Below are the code and all the weights of a small trained network. Each question names an input and a class and asks about switching units off, where a switched-off unit gives its printed mean instead of its output.

import numpy as np


def w(rows, s, z=0):
    codes = np.array(rows[::2]) - 128.0
    scale = np.full(codes.shape[1], s)
    scale[-1] = z or s
    return codes * scale


def f(y):
    return y / 2 * (1 + np.tanh(0.7978845608 * (y + 0.044715 * y**3)))


def log_softmax(a):
    a = a - a.max(-1, keepdims=True)
    return a - np.log(np.exp(a).sum(-1, keepdims=True))


def net(x, mask):
    res = np.array(x, float).reshape(1, 2) / 4 @ E
    y = f(res @ A[0][:, :-1].T + A[0][:, -1])
    res = res + np.where(mask, y, B[0][:, -1]) @ B[0][:, :-1]
    return log_softmax(res[-1] @ U[:, :-1].T + U[:, -1])


A, B = {}, {}
E = w([
[171,142,51,93,175,141,148,92,93,34,128],'x0',
[226,2,99,153,112,162,157,172,106,114,144],'x1',
],0.0089)
A[0] = w([
[107,230,140,115,140,119,142,130,114,146,129,104],'neuron 0',
[97,189,131,106,136,117,122,119,124,115,125,107],'neuron 1',
[102,161,134,130,144,122,122,108,133,126,125,96],'neuron 2',
[145,144,82,114,137,124,121,102,127,39,122,101],'neuron 3',
[130,133,136,128,119,127,142,118,125,116,136,255],'neuron 4',
[172,51,125,111,128,123,140,157,116,133,130,110],'neuron 5',
[139,135,130,126,142,128,127,124,135,115,121,223],'neuron 6',
[99,88,186,146,112,125,115,144,141,250,124,104],'neuron 7',
[139,147,87,126,154,132,131,107,125,45,125,105],'neuron 8',
[144,43,117,143,135,126,138,141,116,120,126,120],'neuron 9',
],0.013,0.0091)
B[0] = w([
[113,45,171,184,89,181,104,91,178,122,158,204],'neuron 0',
[117,94,189,161,95,160,104,119,164,125,161,185],'neuron 1',
[155,129,182,147,131,134,139,77,144,141,125,154],'neuron 2',
[183,154,197,116,104,125,187,137,105,111,202,202],'neuron 3',
[43,121,21,112,199,149,16,179,112,74,153,235],'neuron 4',
[98,125,188,164,96,160,91,79,188,137,139,221],'neuron 5',
[61,138,43,98,123,120,62,188,123,82,164,202],'neuron 6',
[175,158,143,92,136,133,180,159,88,22,249,254],'neuron 7',
[160,133,198,126,112,127,181,166,119,88,212,199],'neuron 8',
[56,128,183,155,119,142,99,74,164,129,155,215],'neuron 9',
],0.013,0.0094)
U = w([
[77,87,178,193,89,157,79,51,218,151,130,107],'0',
[174,150,169,72,135,107,255,194,51,91,193,58],'1',
[58,124,17,86,221,103,55,183,94,142,84,254],'2',
[133,121,129,125,138,101,173,112,121,173,81,78],'3',
],0.0082,0.0042)

Each question gives the input, the list of numbers given to net, and the class t.
The units are the neurons (one row each of A and B). Each row of codes is followed by its name. A weight is (code - 128) times the scale printed after its matrix; where a second scale follows, it is the last column's (A, B and U).
mask holds one flag per neuron, in row order. A switched-off neuron (its flag False) gives its mean, the last column of its row in B, instead of its output. The means were averaged over made-up inputs and are rounded, as every weight is.
A unit's drop is (log p(t) with every unit on - log p(t) with that unit switched off) / (log p(t) with every unit on - log p(t) with every unit switched off).
most important unit: the unit with the biggest drop
top k neurons: the k neurons with the biggest drops, biggest first
drop of u: that unit's drop, to one decimal
input [-5,-4], class 1: most important unit -> neuron 7
input [5,5], class 0: top 2 neurons -> (neuron 7; neuron 5)
input [5,6], class 0: top 3 neurons -> (neuron 5; neuron 7; neuron 9)
input [-4,3], class 1: top 2 neurons -> (neuron 7; neuron 0)
input [-3,-2], class 2: top 3 neurons -> (neuron 3; neuron 8; neuron 5)
input [-2,3], class 2: top 2 neurons -> (neuron 0; neuron 1)
input [-6,5], class 1: top 3 neurons -> (neuron 7; neuron 0; neuron 1)
input [-3,1], class 2: top 2 neurons -> (neuron 3; neuron 8)
input [3,4], class 0: top 3 neurons -> (neuron 7; neuron 5; neuron 9)
input [-6,-1], class 1: drop of neuron 7 -> 0.4
input [3,1], class 2: drop of neuron 7 -> 0.8
input [-3,0], class 2: drop of neuron 3 -> 0.3
